Below is a small trained network, with its code and all its weights. Each question gives an input and a class and asks what happens when units are switched off, that is, made to give their printed mean instead of their output.

import numpy as np


def w(rows, s, z=0):
    codes = np.array(rows[::2]) - 128.0
    scale = np.full(codes.shape[1], s)
    scale[-1] = z or s
    return codes * scale


def f(y):
    return np.maximum(y, 0)


def log_softmax(a):
    a = a - a.max(-1, keepdims=True)
    return a - np.log(np.exp(a).sum(-1, keepdims=True))


def net(x, mask):
    res = np.array(x, float).reshape(1, 3) / 4 @ E
    y = f(res @ A[0][:, :-1].T + A[0][:, -1])
    res = res + np.where(mask, y, B[0][:, -1]) @ B[0][:, :-1]
    return log_softmax(res[-1] @ U[:, :-1].T + U[:, -1])


A, B = {}, {}
E = w([
[69,90,129,71,161,236,129,107,72,60],'x0',
[127,149,125,6,126,41,129,134,41,147],'x1',
[103,100,123,222,135,84,126,129,2,82],'x2',
],0.0052)
A[0] = w([
[135,128,128,112,128,131,125,124,141,131,97],'N0',
[139,134,129,159,127,54,128,126,166,148,105],'N1',
[130,125,131,178,133,169,126,130,154,124,53],'N2',
[133,129,130,39,125,154,124,123,229,134,95],'N3',
[116,118,126,179,134,112,124,133,77,116,73],'N4',
[129,122,134,118,130,159,131,130,113,119,221],'N5',
[128,125,127,58,125,80,126,123,83,131,95],'N6',
[126,126,118,105,129,185,125,131,99,112,133],'N7',
[121,127,127,99,134,106,134,131,116,129,235],'N8',
[127,124,126,176,129,158,132,121,156,125,99],'N9',
[131,132,127,64,124,84,132,134,96,131,76],'N10',
[124,127,120,116,129,165,131,123,111,121,152],'N11',
[110,122,121,94,140,189,130,132,94,109,56],'N12',
[119,118,129,206,131,104,129,122,30,105,105],'N13',
[126,125,126,183,127,114,121,124,58,105,78],'N14',
[130,128,126,182,133,165,132,123,155,130,187],'N15',
[124,115,130,206,123,189,125,130,172,115,70],'N16',
[127,123,130,184,130,167,134,133,161,120,92],'N17',
[129,132,127,61,133,144,128,129,209,135,64],'N18',
[140,138,134,175,123,30,133,133,176,158,37],'N19',
[132,132,129,132,122,129,124,128,123,123,254],'N20',
[137,129,122,159,132,57,128,125,168,147,149],'N21',
[130,125,130,46,133,68,131,130,87,136,72],'N22',
[104,116,139,84,137,249,131,116,67,102,58],'N23',
],0.015,0.0057)
B[0] = w([
[142,132,138,135,123,140,139,133,110,139,136],'N0',
[136,100,106,176,123,114,95,177,130,49,195],'N1',
[124,150,146,97,127,178,139,94,67,83,169],'N2',
[150,138,144,175,133,149,191,228,114,249,220],'N3',
[145,148,152,160,113,160,171,183,111,186,189],'N4',
[104,100,105,94,157,54,65,132,209,155,202],'N5',
[108,165,127,73,133,190,105,99,68,106,198],'N6',
[144,117,107,162,121,109,101,149,143,87,186],'N7',
[70,108,78,52,176,74,52,125,208,171,209],'N8',
[114,153,128,86,142,153,119,106,89,114,179],'N9',
[120,162,123,100,136,196,119,95,59,95,182],'N10',
[126,110,105,148,126,110,103,142,149,109,173],'N11',
[161,114,129,198,98,130,143,140,103,45,176],'N12',
[152,147,145,146,132,159,191,209,141,243,255],'N13',
[157,142,145,163,131,159,179,179,109,203,206],'N14',
[88,145,101,42,156,123,75,116,122,147,220],'N15',
[114,175,134,66,133,187,113,79,49,96,213],'N16',
[116,156,126,71,124,165,111,105,81,115,188],'N17',
[157,147,154,179,120,163,195,189,95,208,188],'N18',
[179,113,130,232,83,135,134,152,96,6,200],'N19',
[73,119,75,52,177,55,35,182,236,182,222],'N20',
[133,90,87,156,132,103,74,167,163,69,207],'N21',
[118,182,142,74,128,207,115,109,48,81,201],'N22',
[182,113,115,236,85,117,113,178,108,1,231],'N23',
],0.02,0.0078)
U = w([
[87,174,119,25,155,192,97,93,54,99,119],'0',
[165,128,143,169,132,135,214,180,140,255,123],'1',
[172,71,96,209,82,77,91,147,146,19,117],'2',
[57,87,106,46,178,21,87,100,228,170,253],'3',
[126,109,179,140,101,110,166,68,125,120,92],'4',
[144,95,138,130,114,111,170,81,117,123,102],'5',
[130,112,152,133,99,112,174,81,130,119,94],'6',
[128,109,145,133,89,124,174,75,130,122,99],'7',
],0.0084,0.0045)

Each question gives the input, the list of numbers given to net, and the class t.
The units are the neurons (one row each of A and B). Each row of codes is followed by its name. A weight is (code - 128) times the scale printed after its matrix; where a second scale follows, it is the last column's (A, B and U).
mask holds one flag per neuron, in row order. A switched-off neuron (its flag False) gives its mean, the last column of its row in B, instead of its output. The means were averaged over made-up inputs and are rounded, as every weight is.
A unit's drop is (log p(t) with every unit on - log p(t) with that unit switched off) / (log p(t) with every unit on - log p(t) with every unit switched off).
unit that matters most: the unit with the biggest drop
top k neurons: the k neurons with the biggest drops, biggest first
drop when u is switched off: that unit's drop, to one decimal
input [3,-1,-3], class 3: unit that matters most => N13
input [-6,-6,4], class 0: top 4 neurons => (N16 N23 N15 N17)
input [-8,7,-2], class 2: top 2 neurons => (N19 N1)
input [-5,-5,3], class 0: top 4 neurons => (N23 N16 N15 N17)
input [-6,-3,-5], class 2: top 4 neurons => (N13 N19 N21 N1)
input [-2,-4,4], class 0: top 4 neurons => (N3 N16 N18 N15)
input [5,0,-3], class 2: top 2 neurons => (N23 N13)
input [2,1,-3], class 3: top 3 neurons => (N13 N14 N4)
input [8,-1,-6], class 2: top 2 neurons => (N23 N13)
input [-1,-3,3], class 3: top 2 neurons => (N22 N3)
input [-1,2,-3], class 3: top 2 neurons => (N13 N14)
input [2,1,3], class 3: top 2 neurons => (N3 N18)
input [8,-3,8], class 1: top 3 neurons => (N13 N14 N4)
input [-7,-2,5], class 2: unit that matters most => N19
input [3,-3,3], class 3: drop when N10 is switched off => 0.2
input [8,2,4], class 2: drop when N23 is switched off => 0.1
input [-2,1,-6], class 1: drop when N3 is switched off => 0.1
